[159 117 112  98 123 133 122  99  93 176  93 171 114 157 160 152 102 165
  50 155 141 173 114  80 172  99  97 131 219 115 162] -> kuvuk
[168 146 187 101 149 146 141 185 154 179 176  93 170 132  45 103 157 164
 172 112  99  89  98 185  95  97 104 185 185 143 167] -> Somad
[126 125 130 128  70 143 137 135 132 128 137 169 130 132 135 114  71 131
 120 157 126 118 202  39 130 119 112 132 127 135  96] -> pone
[141 219 113 116  93 172 102  99 113 171 153 141 104 130 146  85 146 141
 146 116  83  71 119 128  90  81  78 152  95 135 113] -> fiz
[ 98 114  99 102 157 165 112 171 176 159 155 133 122  93 160 116  80 152
 131  97 123  99 117 172 141  50 219 162 114  93 173] -> tikir
[121 124 135 121 151 137 130 140 130 145 133 176 148 128  85 131  70 131
 143 163 122 115 112  58 130 126 117 132 145 136 101] -> Zuvem
[128 127 157 130 120  71 131 143 169 114 132  39  96 135 130 119 115 137
 125 137 132 137 130 126 118 131 126 202  70 128 112] -> sos
[135 126 138 110 209 138 145 144 129 143 137 184 160 119 126 117  90 146
 148 163 115 107  73  77 108 125 109 150 138 137 119] -> vik
[171 151 141 104 130 146  85 146 141 146 116  83 143 139 111 163  98 102
 102 152 159 159 165  70 159 159 171  95 157 112 106] -> daki
perm: [125 137 132 137 130 126 118 131 126 202  70 128 112 128 127 157 130 120
  71 131 143 169 114 132  39  96 135 130 119 115 137]
sos
perm: [173  93 114 162 219  50 141 172 117  99 123  97 131 152  80 116 160  93
 122 133 155 159 176 171 112 165 157 102  99 114  98]
tikir
perm: [ 96 135 127 132 112 119 130  39 202 118 126 157 120 131  71 114 135 132
 130 169 137 128 132 135 137 143  70 128 130 125 126]
pone
howmany pone: [136]
0
asked: [130 120  71 131 143 169 114 132  39  96]
sos
asked: [171 153 141 104 130 146  85 146 141 146 116  83]
fiz
asked: [131  97]
tikir

[153 128 131 111 139 168  83  89  85 138 112  92 163 153 117 160 166 134
 152 127 101  94  78 131 146  93 138 165 181 138 116  99 139 103 136 180
 112 122  94 118 112 149 134 156] : Mele
[ 97 117 127 110 102 114 140 154 159 100 147 134  73 124 130 119  71 128
 145 143 139 125 161 123  96 136  83 147  86 134 136 134 111 148 107  68
 119 118 138 125 132 107 111 128] : seb
[120 117 113 171 178 129 165 110 158 191 152 119 160 113  81 137 170 129
 105 112 143 151 142 119 136 168 214  80 156 139  96 145 147 118 171 186
 120 129 155 145 125 130 168 136] : vut
[191 151 117 155 130 170  80 186 120 119 136 168 110 119 158 136 105 125
 145 139 168 129 118 160 142 112 214 171 129  96 178 120 113 147 137 145
 129 152 156 143 165 171  81 112] : gelut
[117 131 144 121 139  94 158 170 155 171 139 145 110 102 111  98 113 140
 127 101 152 151 181 129 102 162 152  78 103 136 123 163 124 122 153 126
 133 116 170 165 150 126 160 130] : sel
asked: [127 101 152]
sel
asked: [117 131 144 121 139  94 158 170 155 171 139 145 110 102 111  98 113 140
 127 101 152 151 181 129 102 162 152  78 103 136 123 163 124 122 153 126
 133 116 170 165 150 126 160 130]
sel
perm: [186 120 129 155 145 125 130 168 136 120 117 113 171 178 129 165 110 158
 191 152 119 160 113  81 137 170 129 105 112 143 151 142 119 136 168 214
  80 156 139  96 145 147 118 171]
vut

[141 124 151 133 143 129 167 130 137 131 128 136 127 143 169 142 131 126
 184 127  41 135 116 124 136 141 130 134 133 127 136 137 130 140 197 129
 135 146 141 128 128] -> Vel
[135 143 130 136 127 184 129 137 130 131 126 124 129 134 128 136 169 133
 135 131 141 128 141 122 144 133 140 127 197 127 124 116 146 128 151 142
 137 130  41 136 141] -> kunab
[141 158 131  77 133 109 124 124  72 168 139 112 177  75 145  82  82 124
 134 129 138 171 128  88  87 128 177 189 140 128 175 178 181  79 137 110
 126  95 135 164  92] -> gif
[141 124 151 133 143 129 122 130 137 131 128 136 127 143 169 142 131 126
 184 127  41 135 116 124 136 141 130 134 133 127 136 137 130 140 197 129
 135 146 141 128 128] -> fova
howmany gif: [177]
2
perm: [135 146 141 128 128 141 124 151 133 143 129 122 130 137 131 128 136 127
 143 169 142 131 126 184 127  41 135 116 124 136 141 130 134 133 127 136
 137 130 140 197 129]
fova
asked: [143 130 136 127 184 129]
kunab
howmany gif: [128]
3
perm: [135 116 124 136 141 130 134 133 127 136 137 130 140 197 129 135 146 141
 128 128 141 124 151 133 143 129 122 130 137 131 128 136 127 143 169 142
 131 126 184 127  41]
fova
asked: [141 122 144 133]
kunab
asked: [133 135 131]
kunab

[ 93 139  84 126 214 110 158 221] : lev
[107 118 100 118 115 143 161 210] : seg
[ 34  71  70 128 210 139 149 238] : bik
[108 130  96 124 139 131 153 187] : dume
[111 127 103 119  56 140 158 191] : Tupo
[117 115 109 166 148 111 105 140] : Buda
[ 50  91  73 116 203 134 148 229] : tedan
[117 148 105 109 115 111 140 165] : geg
[ 57 102  77 117 195 126 152 221] : dun
[ 55  55  55 221 221 125  55 221] : gepez
howmany gepez: [55]
4
perm: [109 111 148 105 140 115 117 165]
geg

[ 81 170  80 211 180] = tava
[136 119 140 107 129] = Noli
[136 119 140 128 107] = mil
[182  80  80 181 181] = Nore
succ: [182]
[80]
howmany mil: [107]
1
asked: [119 140 128 107]
mil
succ: [81]
[170]
perm: [107 128 136 119 140]
mil
howmany mil: [136]
1
perm: [129 107 140 119 136]
Noli

[125 106 162 175 169 103  99] -> vaz
[123 125 160 165 125 125 125] -> lav
[ 97 165  86  86  86  86 124] -> Gepak
succ: [97]
[165]
howmany Gepak: [86]
4
howmany lav: [125]
4

[148  78 117 145 140 179 181 116  79]  mukil
[224 137 110 171 158 166 139 171 225]  sili
[132 126 118 125 127 121 130 157 122]  Fepo
[ 59 119  74  90 116 187 105 184 151]  siso
[ 90 179 133 178 174 109 170 147 115]  vip
[130 131 171 139 146 166 158 110 122]  zepu
perm: [110 122 130 131 139 146 158 166 171]
zepu
succ: [148]
[78]
succ: [147]
[115]
howmany sili: [225]
1
asked: [110 171 158 166 139 171]
sili

